Here is a tiny trained network, its code and every weight. The questions are about switching its units off for an input and a class, where a switched-off unit gives its printed mean instead of its output.

import numpy as np


def w(rows, s, z=0):
    codes = np.array(rows[::2]) - 128.0
    scale = np.full(codes.shape[1], s)
    scale[-1] = z or s
    return codes * scale


def f(y):
    return y / 2 * (1 + np.tanh(0.7978845608 * (y + 0.044715 * y**3)))


def log_softmax(a):
    a = a - a.max(-1, keepdims=True)
    return a - np.log(np.exp(a).sum(-1, keepdims=True))


def net(x, mask):
    res = np.array(x, float).reshape(1, 8) / 4 @ E
    y = f(res @ A[0][:, :-1].T + A[0][:, -1])
    res = res + np.where(mask, y, B[0][:, -1]) @ B[0][:, :-1]
    return log_softmax(res[-1] @ U[:, :-1].T + U[:, -1])


A, B = {}, {}
E = w([
[251,95,251,105,48,102,150,96,101,102,80,166],'x0',
[128,126,126,128,127,134,130,125,128,128,124,130],'x1',
[160,135,196,152,214,201,231,140,187,140,199,18],'x2',
[126,27,144,115,130,111,32,131,147,113,119,40],'x3',
[169,227,105,130,38,188,72,122,95,113,186,47],'x4',
[124,124,128,129,128,131,127,129,131,127,132,127],'x5',
[14,190,236,112,126,128,84,112,114,118,125,128],'x6',
[75,88,123,138,3,45,221,178,177,195,117,77],'x7',
],0.0035)
A[0] = w([
[165,148,131,124,197,154,76,119,109,109,133,162,118],'n0',
[165,148,131,125,198,155,76,119,110,109,132,162,119],'n1',
[75,95,114,118,36,94,204,127,141,143,124,95,106],'n2',
[111,127,77,110,73,105,67,124,111,134,104,197,105],'n3',
[210,118,215,133,87,123,122,124,133,124,111,154,121],'n4',
[141,129,173,122,169,160,192,112,149,130,166,68,94],'n5',
[65,148,56,143,165,133,116,133,147,128,139,105,112],'n6',
[126,15,153,131,144,128,26,117,131,144,127,42,130],'n7',
[161,146,130,120,186,157,83,108,117,117,132,157,104],'n8',
[100,136,103,117,138,135,124,124,138,143,130,120,57],'n9',
[66,145,59,136,164,137,117,133,146,133,142,107,106],'n10',
[239,70,6,130,127,131,164,139,134,123,137,132,107],'n11',
[110,124,78,113,72,102,68,127,105,129,110,200,108],'n12',
[127,229,115,142,130,152,221,115,110,158,145,221,131],'n13',
[16,168,255,120,113,138,94,131,121,115,137,135,103],'n14',
[151,140,178,116,190,151,184,146,134,144,157,57,103],'n15',
[132,131,124,121,125,132,126,121,136,134,122,128,2],'n16',
[70,143,66,128,158,138,118,129,144,141,141,110,94],'n17',
[126,129,131,118,126,138,129,120,138,135,121,127,10],'n18',
[159,145,130,119,183,158,85,105,119,118,130,156,100],'n19',
[208,118,213,131,87,127,123,122,137,125,109,154,118],'n20',
[77,31,153,113,215,100,175,122,159,141,92,201,114],'n21',
[129,131,127,119,124,135,126,119,138,135,121,128,14],'n22',
[127,130,130,119,127,137,128,120,138,137,122,128,38],'n23',
[167,214,96,109,52,166,80,116,132,133,155,59,91],'n24',
[67,143,61,138,165,138,116,136,143,132,147,107,107],'n25',
],0.0088,0.0046)
B[0] = w([
[113,112,135,144,74,100,161,158,172,177,132,107,187],'n0',
[113,112,135,144,73,100,161,158,173,177,132,106,189],'n1',
[120,97,143,172,65,76,168,193,202,203,148,110,229],'n2',
[117,71,174,197,190,176,126,112,178,81,152,141,204],'n3',
[110,71,137,52,144,126,165,115,40,134,154,151,199],'n4',
[107,63,158,207,160,150,95,120,168,85,135,178,199],'n5',
[145,80,160,71,125,126,158,113,69,130,135,151,208],'n6',
[136,179,31,52,135,109,140,149,192,31,102,157,229],'n7',
[117,114,132,153,89,91,156,162,159,168,133,112,166],'n8',
[139,114,136,142,149,86,133,140,88,116,139,145,105],'n9',
[140,85,157,78,132,119,155,114,66,131,136,152,200],'n10',
[129,225,178,123,234,83,74,70,130,234,80,106,239],'n11',
[114,70,175,195,189,182,126,109,181,82,151,140,208],'n12',
[135,140,35,41,134,93,96,150,192,24,96,117,242],'n13',
[186,200,129,131,240,84,96,77,129,237,82,105,222],'n14',
[100,64,163,200,168,161,98,104,175,81,133,173,212],'n15',
[138,127,125,174,165,64,118,155,91,109,144,141,77],'n16',
[139,90,153,93,137,108,150,121,68,126,137,152,179],'n17',
[138,126,125,171,163,68,119,154,93,110,143,141,78],'n18',
[118,115,131,156,94,88,154,163,155,166,134,115,160],'n19',
[111,71,136,57,145,123,164,117,41,133,153,152,195],'n20',
[150,216,106,202,39,191,82,144,4,95,166,86,253],'n21',
[138,127,125,172,162,69,120,154,93,110,143,141,79],'n22',
[139,126,126,160,154,84,123,148,103,112,138,136,84],'n23',
[136,196,111,209,76,179,99,139,8,104,134,117,229],'n24',
[139,85,158,75,132,120,153,112,67,134,135,150,201],'n25',
],0.015,0.0032)
U = w([
[75,40,195,228,201,195,96,98,189,55,165,195,96],'0',
[140,54,165,19,127,94,211,101,3,142,170,183,105],'1',
[182,223,155,131,232,48,70,61,137,240,52,82,99],'2',
[155,217,90,211,22,205,76,170,20,88,165,73,106],'3',
[86,92,135,160,19,40,208,237,215,216,146,77,120],'4',
[111,134,120,84,108,199,132,89,162,134,106,116,255],'5',
[139,159,19,42,140,97,114,160,197,12,82,149,106],'6',
],0.0052,0.0074)

Each question gives the input, the list of numbers given to net, and the class t.
The units are the neurons (one row each of A and B). Each row of codes is followed by its name. A weight is (code - 128) times the scale printed after its matrix; where a second scale follows, it is the last column's (A, B and U).
mask holds one flag per neuron, in row order. A switched-off neuron (its flag False) gives its mean, the last column of its row in B, instead of its output. The means were averaged over made-up inputs and are rounded, as every weight is.
A unit's drop is (log p(t) with every unit on - log p(t) with that unit switched off) / (log p(t) with every unit on - log p(t) with every unit switched off).
The circuit of an input: a set's keep is (log p(t) with only the set's units on - log p(t) with every unit switched off) / (log p(t) with every unit on - log p(t) with every unit switched off). Starting from the 12 units with the biggest drops (on a tie, the unit counted first), units are removed one at a time, each time the one whose removal leaves the highest keep (on an exact tie, the one counted first), for as long as the keep stays at least 0.8.
circuit, biggest first: the units of the circuit, biggest drop first
most important unit: the unit with the biggest drop
k most important neurons: the k neurons with the biggest drops, biggest first
drop of u: that unit's drop, to one decimal
input [-4,2,1,6,-8,6,8,-1], class 2: circuit, biggest first	n14
input [-8,3,-3,0,7,0,-7,-4], class 1: circuit, biggest first	n6, n25
input [-7,-8,-8,-8,-3,6,-1,0], class 0: 3 most important neurons	n12, n3, n7
input [2,8,-5,-5,1,2,6,-4], class 2: 4 most important neurons	n14, n7, n15, n5
input [7,5,-6,5,7,-7,-6,-3], class 1: 3 most important neurons	n4, n20, n21
input [6,1,-1,-5,-7,-2,-7,3], class 2: 2 most important neurons	n11, n24
input [-3,-2,-7,2,-1,-5,-6,6], class 0: 3 most important neurons	n12, n3, n14
input [-5,-5,5,-6,6,-5,-7,3], class 2: 2 most important neurons	n11, n21
input [1,1,6,-6,1,-5,-5,0], class 0: 2 most important neurons	n15, n5
input [2,-2,-3,-6,-5,-7,3,7], class 4: 3 most important neurons	n2, n24, n7
input [7,0,8,3,4,5,-7,-6], class 0: 3 most important neurons	n15, n5, n14
input [-5,-4,1,-8,7,-6,-2,5], class 6: 2 most important neurons	n13, n21
input [-8,4,3,-5,-5,-8,-8,4], class 1: 4 most important neurons	n6, n10, n25, n14
input [1,0,7,-8,1,7,1,4], class 6: circuit, biggest first	n13
input [-7,3,-2,8,-1,-5,-4,-3], class 6: 3 most important neurons	n7, n4, n20
input [-1,4,1,1,7,-3,7,-7], class 2: 3 most important neurons	n14, n21, n2
input [3,-4,-8,1,-4,6,6,0], class 0: 3 most important neurons	n12, n3, n11
input [1,8,4,-2,0,-4,8,-8], class 2: 2 most important neurons	n14, n2
input [1,-5,5,0,-7,-5,-4,0], class 3: drop of n21	1.1
input [-4,7,8,5,6,-4,5,-5], class 0: most important unit	n15
input [-5,-2,4,5,-7,6,-2,-4], class 3: drop of n21	1.3
input [-6,0,-5,-4,-7,7,-7,1], class 2: drop of n7	0.1
input [4,8,-2,5,7,-4,4,-1], class 3: drop of n21	-0.2
